Below is a small trained network, with its code and all its weights. Each question gives an input and a class and asks what happens when units are switched off, that is, made to give their printed mean instead of their output.

import numpy as np


def w(rows, s, z=0):
    codes = np.array(rows[::2]) - 128.0
    scale = np.full(codes.shape[1], s)
    scale[-1] = z or s
    return codes * scale


def f(y):
    return y / 2 * (1 + np.tanh(0.7978845608 * (y + 0.044715 * y**3)))


def log_softmax(a):
    a = a - a.max(-1, keepdims=True)
    return a - np.log(np.exp(a).sum(-1, keepdims=True))


def net(x, mask):
    res = np.array(x, float).reshape(1, 4) / 4 @ E
    y = f(res @ A[0][:, :-1].T + A[0][:, -1])
    res = res + np.where(mask, y, B[0][:, -1]) @ B[0][:, :-1]
    return log_softmax(res[-1] @ U[:, :-1].T + U[:, -1])


A, B = {}, {}
E = w([
[120,105,172,72,159,171,91,170,2],'x0',
[138,190,104,190,81,242,97,105,86],'x1',
[92,220,102,216,190,130,55,225,105],'x2',
[232,186,134,158,195,74,188,32,62],'x3',
],0.008)
A[0] = w([
[83,153,55,197,109,118,81,192,195,111],'neuron 1',
[203,196,88,177,190,119,154,79,156,158],'neuron 2',
[85,141,161,102,216,105,68,195,88,253],'neuron 3',
[214,79,175,69,197,110,172,120,2,137],'neuron 4',
[108,174,93,177,114,244,53,128,46,200],'neuron 5',
[151,22,146,31,38,126,179,93,181,169],'neuron 6',
[185,204,102,216,128,155,140,67,114,212],'neuron 7',
],0.007,0.0055)
B[0] = w([
[180,154,234,157,175,127,149,222,128,181],'neuron 1',
[182,138,122,156,92,97,204,106,108,194],'neuron 2',
[173,160,220,134,173,106,123,201,92,194],'neuron 3',
[132,197,204,27,185,93,142,136,166,208],'neuron 4',
[75,98,165,199,26,254,89,246,107,213],'neuron 5',
[6,117,78,82,55,228,44,67,207,247],'neuron 6',
[184,115,166,234,91,140,211,150,67,203],'neuron 7',
],0.0076,0.011)
U = w([
[195,132,112,171,141,79,194,60,105,183],'0',
[130,118,144,177,91,170,126,174,110,185],'1',
[55,62,63,103,91,158,78,106,150,91],'2',
[151,101,5,140,139,99,126,92,137,3],'3',
[122,153,144,93,131,139,142,77,147,118],'4',
[166,156,161,104,208,84,123,162,109,138],'5',
],0.011,0.0038)

Each question gives the input, the list of numbers given to net, and the class t.
The units are the neurons (one row each of A and B). Each row of codes is followed by its name. A weight is (code - 128) times the scale printed after its matrix; where a second scale follows, it is the last column's (A, B and U).
mask holds one flag per neuron, in row order. A switched-off neuron (its flag False) gives its mean, the last column of its row in B, instead of its output. The means were averaged over made-up inputs and are rounded, as every weight is.
A unit's drop is (log p(t) with every unit on - log p(t) with that unit switched off) / (log p(t) with every unit on - log p(t) with every unit switched off).
The circuit of an input: a set's keep is (log p(t) with only the set's units on - log p(t) with every unit switched off) / (log p(t) with every unit on - log p(t) with every unit switched off). Starting from all 7 units, units are removed one at a time, each time the one whose removal leaves the highest keep (on an exact tie, the one counted first), for as long as the keep stays at least 0.8.
units of the circuit, in order: the units of the circuit, biggest drop first
k most important neurons: the k neurons with the biggest drops, biggest first
drop when u is switched off: that unit's drop, to one decimal
input [7,-1,-5,6], class 5: units of the circuit, in order	(neuron 4)
input [1,-7,3,-5], class 5: units of the circuit, in order	(neuron 5; neuron 3)
input [-4,-2,-2,3], class 0: 2 most important neurons	(neuron 5; neuron 2)
input [2,-3,3,-5], class 5: 2 most important neurons	(neuron 6; neuron 3)
input [-2,-6,3,5], class 0: 2 most important neurons	(neuron 2; neuron 1)
input [0,3,2,6], class 0: units of the circuit, in order	(neuron 6; neuron 2)
input [7,-6,7,-6], class 5: 2 most important neurons	(neuron 3; neuron 6)
input [2,-4,-7,6], class 4: units of the circuit, in order	(neuron 4; neuron 6)
input [-7,-4,-1,1], class 2: units of the circuit, in order	(neuron 3; neuron 4)
input [8,3,-2,2], class 5: 4 most important neurons	(neuron 4; neuron 6; neuron 3; neuron 7)
input [-3,4,2,5], class 0: 2 most important neurons	(neuron 6; neuron 2)
input [6,-5,-6,5], class 4: 2 most important neurons	(neuron 6; neuron 4)
input [-4,0,2,1], class 0: 2 most important neurons	(neuron 5; neuron 6)
input [-2,6,0,6], class 0: units of the circuit, in order	(neuron 2)
input [2,4,-3,-8], class 2: 2 most important neurons	(neuron 7; neuron 6)
input [2,-6,-6,4], class 2: 4 most important neurons	(neuron 6; neuron 3; neuron 1; neuron 7)
input [-5,0,-6,0], class 2: drop when neuron 6 is switched off	0.2
input [8,-3,2,-2], class 5: drop when neuron 3 is switched off	0.1
input [2,7,-7,-2], class 2: drop when neuron 6 is switched off	0.1
input [-5,5,-8,-2], class 2: most important neuron	(neuron 6)
